[[ 49   8  -2  49 -13   1  -1  14  -2 -11   4  18   9  11  -1 -17]
 [ 18   3  -6   8 -10   7  -3   8 -13  -9  -9  13   6  -3  -5 -28]
 [ 19  38  -7 -21  16  12  42   2  28   5  60  28  -6  -4   0  49]]
->
[[ 18   3  -6   8 -10   7  -3   8 -13  -9  -9  13   6  -3  -5 -28]]

[[-31   1   0   1]
 [ 35 -18  47  28]
 [-33  -6 -48 -66]
 [ -3 -13 -42 -19]
 [ 44 -57  10   2]
 [-11  47 -66  19]
 [  5  18  49  31]
 [-38  27  24  51]
 [ 48  -5 -11  35]
 [-25  12 -51  -6]
 [-17  37  22   4]]
->
[[ 35 -18  47  28]
 [ -3 -13 -42 -19]
 [-11  47 -66  19]
 [-38  27  24  51]
 [-25  12 -51  -6]]

[[ -8 -24  -1  -8  -4  18 -13  -4  -8]
 [ 34  60  11   8  -1 -34  28  29  19]
 [ 19  28   4   6   4 -14  13  14   8]
 [-11 -24   3  -3   2  11 -14  -9  -7]]
->
[[ 34  60  11   8  -1 -34  28  29  19]
 [-11 -24   3  -3   2  11 -14  -9  -7]]

[[ 26  32 -11]
 [-39 -47  22]
 [  2  30 -56]
 [ 35  38 -18]]
->
[[-39 -47  22]
 [ 35  38 -18]]

[[  8  48  14  53  12 -51 -24 -60]
 [ 41  18  59  -7 -47 -31 -54  27]
 [ 16 -53 -25 -60   8  36  14  51]
 [-27 -54 -17  51  17  42  38 -50]
 [ 50  14 -52 -25 -61  10  48  15]
 [ 57  -1 -49 -29 -59  20  42  15]
 [-61  20  44  16  57   0 -49 -28]
 [ 27  54 -36 -35 -45 -40  45  27]
 [-49 -26 -60  15  45  16  54   7]
 [ 54  21 -51 -27 -60   9  47  15]
 [-42 -37 -52  34  36  18  58 -17]
 [-31 -51 -31  47  22  32  42 -41]]
->
[[ 41  18  59  -7 -47 -31 -54  27]
 [-27 -54 -17  51  17  42  38 -50]
 [ 57  -1 -49 -29 -59  20  42  15]
 [ 27  54 -36 -35 -45 -40  45  27]
 [ 54  21 -51 -27 -60   9  47  15]
 [-31 -51 -31  47  22  32  42 -41]]

[[ -6 -10 -10 -20   7  18 -26 -18  13   1  18   2 -24   2]
 [  9  21  12  33  -9  17  28  41  23   4 -17   8  40  26]
 [ 33 -27  54  37  25 -52  42  13 -36  37   8 -26  27 -27]
 [  8 -20  20  34  -9  25  10  40  38  18 -11 -20  32  24]
 [  6 -17  11  -6  14 -19  -3 -16 -18  11  14 -10 -13 -18]]
->
[[  9  21  12  33  -9  17  28  41  23   4 -17   8  40  26]
 [  8 -20  20  34  -9  25  10  40  38  18 -11 -20  32  24]]

[[-15  10  29 -67  23  35  27 -33  44  -5   4   0]
 [-21   2  53  23  12  32 -24  26  35 -28 -21  -1]
 [-19   9  58  25 -12  10  35 -33  -3  31  24   0]
 [  6  -8   5 -34   8  11  38 -40  11  28  11   0]
 [ -9  30 -15  -7  -1  -3   5  55  -1  17  23   0]]
->
[[-21   2  53  23  12  32 -24  26  35 -28 -21  -1]
 [  6  -8   5 -34   8  11  38 -40  11  28  11   0]]

[[  1   0  12   5   7  19  -4  17]
 [  0 -14   0 -21  29   0  27   0]
 [-20  18   0  14   4  -3 -13  -7]
 [ 15 -16 -10 -25  -1   3  17  16]
 [-35  13 -58  12 -22   0 -23   3]
 [-25   0 -31  10   0  22 -15   0]
 [ -7 -12 -30  -9   0   9 -18  32]
 [ 27  16  69  10   0  30  27  -3]]
->
[[  0 -14   0 -21  29   0  27   0]
 [ 15 -16 -10 -25  -1   3  17  16]
 [-25   0 -31  10   0  22 -15   0]
 [ 27  16  69  10   0  30  27  -3]]
---
[[-24  -1  -5]
 [ 32 -14 -22]
 [ -5  38 -21]
 [-35 -44  55]
 [-16 -28 -12]]
->
[[ 32 -14 -22]
 [ -5  38 -21]]

[[-64  21 -25]
 [-29   8 -13]
 [-60  19 -19]
 [ 39  -7  -3]]
->
[[-29   8 -13]
 [-60  19 -19]]

[[-13  27  -3   8 -42]
 [ -5 -25  19  -3   9]
 [ 34 -21 -23  -7  22]
 [ 10   7 -20   6 -71]]
->
[[ -5 -25  19]
 [ 34 -21 -23]]

[[ 41 -36 -29   3]
 [ 54  22 -54 -25]
 [-13 -51 -61 -51]
 [ 69 -51  -6  50]]
->
[[ 54  22 -54]
 [-13 -51 -61]]

[[ 17   6  16]
 [ 17 -13  20]
 [ 60 -43  71]
 [ -7   4  -3]]
->
[[ 17 -13  20]
 [ 60 -43  71]]

[[-69  21  40]
 [ 20 -16  13]
 [ -9  -3  -5]
 [ -2 -38 -23]
 [-58   9 -37]]
->
[[ 20 -16  13]
 [ -9  -3  -5]]

[[ -2  20  -2  23]
 [ -1 -30  -1  24]
 [  2  15  -1  33]
 [ -2  -3  -1 -65]
 [  0  16   1  47]]
->
[[ -1 -30  -1]
 [  2  15  -1]]
